Below are the code and all the weights of a small trained network. Each question names an input and a class and asks about switching units off, where a switched-off unit gives its printed mean instead of its output.

import numpy as np


def w(rows, s, z=0):
    codes = np.array(rows[::2]) - 128.0
    scale = np.full(codes.shape[1], s)
    scale[-1] = z or s
    return codes * scale


def norm(h):
    return h / np.sqrt((h * h).mean(-1, keepdims=True) + 1e-5)


def f(y):
    return y / 2 * (1 + np.tanh(0.7978845608 * (y + 0.044715 * y**3)))


def log_softmax(a):
    a = a - a.max(-1, keepdims=True)
    return a - np.log(np.exp(a).sum(-1, keepdims=True))


def net(x, mask):
    res = np.array(x, float).reshape(1, 3) / 4 @ E
    u = 0
    for l in range(2):
        y = f(norm(res) @ A[l][:, :-1].T + A[l][:, -1])
        res = res + np.where(mask[u : u + 12], y, B[l][:, -1]) @ B[l][:, :-1]
        u += 12
    return log_softmax(norm(res)[-1] @ U[:, :-1].T + U[:, -1])


A, B = {}, {}
E = w([
[153,138,57,254,109],'x0',
[181,116,223,160,84],'x1',
[48,121,207,140,60],'x2',
],0.0045)
A[0] = w([
[226,126,139,77,134,48],'L0N0',
[5,127,190,42,106,5],'L0N1',
[97,129,148,232,83,55],'L0N2',
[105,135,142,222,91,36],'L0N3',
[70,133,38,110,151,61],'L0N4',
[111,120,136,220,96,20],'L0N5',
[82,129,159,95,121,69],'L0N6',
[25,137,231,65,104,75],'L0N7',
[158,137,98,125,117,139],'L0N8',
[201,143,119,110,155,50],'L0N9',
[108,134,241,138,97,103],'L0N10',
[88,115,55,100,137,123],'L0N11',
],0.011,0.003)
B[0] = w([
[213,89,204,163,163,164],'L0N0',
[44,25,148,54,175,231],'L0N1',
[75,114,176,217,138,214],'L0N2',
[70,120,166,198,139,195],'L0N3',
[107,238,60,87,159,193],'L0N4',
[60,138,171,178,129,186],'L0N5',
[107,81,112,107,132,154],'L0N6',
[147,57,124,5,31,255],'L0N7',
[90,176,172,93,123,142],'L0N8',
[141,110,200,120,178,152],'L0N9',
[161,223,39,127,78,235],'L0N10',
[134,210,74,116,130,180],'L0N11',
],0.022,0.0073)
A[1] = w([
[77,2,110,52,112,3],'L1N0',
[109,120,139,113,128,101],'L1N1',
[90,37,120,59,108,58],'L1N2',
[81,148,88,127,70,97],'L1N3',
[133,142,135,117,83,99],'L1N4',
[124,106,118,131,137,104],'L1N5',
[125,95,119,140,108,95],'L1N6',
[64,96,135,247,133,35],'L1N7',
[155,136,105,162,140,99],'L1N8',
[148,152,56,141,149,53],'L1N9',
[188,122,63,133,67,59],'L1N10',
[197,138,80,138,39,38],'L1N11',
],0.013,0.0026)
B[1] = w([
[97,5,163,16,46,254],'L1N0',
[153,145,137,138,114,135],'L1N1',
[80,75,161,54,40,231],'L1N2',
[232,90,217,102,227,180],'L1N3',
[141,93,70,141,185,135],'L1N4',
[146,162,162,123,112,124],'L1N5',
[129,120,98,117,185,132],'L1N6',
[14,133,117,217,88,234],'L1N7',
[101,82,120,115,153,128],'L1N8',
[95,143,100,83,148,149],'L1N9',
[150,124,68,191,104,141],'L1N10',
[164,75,43,203,110,142],'L1N11',
],0.018,0.0082)
U = w([
[31,137,164,247,114,214],'0',
[118,253,63,65,185,127],'1',
[213,104,55,179,78,3],'2',
[219,99,253,143,191,92],'3',
[108,19,141,7,47,214],'4',
],0.012,0.0033)

Each question gives the input, the list of numbers given to net, and the class t.
The units are the neurons (one row each of A and B). Each row of codes is followed by its name. A weight is (code - 128) times the scale printed after its matrix; where a second scale follows, it is the last column's (A, B and U).
mask holds one flag per neuron, layer by layer. A switched-off neuron (its flag False) gives its mean, the last column of its row in B, instead of its output. The means were averaged over made-up inputs and are rounded, as every weight is.
A unit's drop is (log p(t) with every unit on - log p(t) with that unit switched off) / (log p(t) with every unit on - log p(t) with every unit switched off).
most important unit: the unit with the biggest drop
top k neurons: the k neurons with the biggest drops, biggest first
top k neurons in layer l: the k neurons of layer l with the biggest drops, biggest first
drop when u is switched off: that unit's drop, to one decimal
input [0,7,3], class 2: most important unit -> L0N10
input [1,7,2], class 2: top 2 neurons -> (L0N10, L0N1)
input [-3,-1,-7], class 3: top 2 neurons in layer 0 -> (L0N0, L0N10)
input [0,2,-1], class 3: top 2 neurons -> (L0N0, L0N7)
input [-3,5,-3], class 3: top 3 neurons in layer 0 -> (L0N0, L0N9, L0N7)
input [3,4,-6], class 3: top 3 neurons in layer 0 -> (L0N7, L0N1, L0N2)
input [4,3,-8], class 3: top 2 neurons -> (L0N7, L0N1)
input [-5,7,-3], class 2: top 2 neurons -> (L0N1, L0N10)
input [1,5,2], class 0: top 2 neurons in layer 0 -> (L0N2, L0N3)
input [-5,-5,-4], class 1: drop when L0N7 is switched off -> 0.1
input [-6,-1,-6], class 3: drop when L0N7 is switched off -> 0.4
input [-2,6,-5], class 3: drop when L0N1 is switched off -> 0.0
input [4,4,-8], class 3: drop when L0N7 is switched off -> 0.4
input [6,-2,-4], class 1: top neuron in layer 0 -> (L0N2)
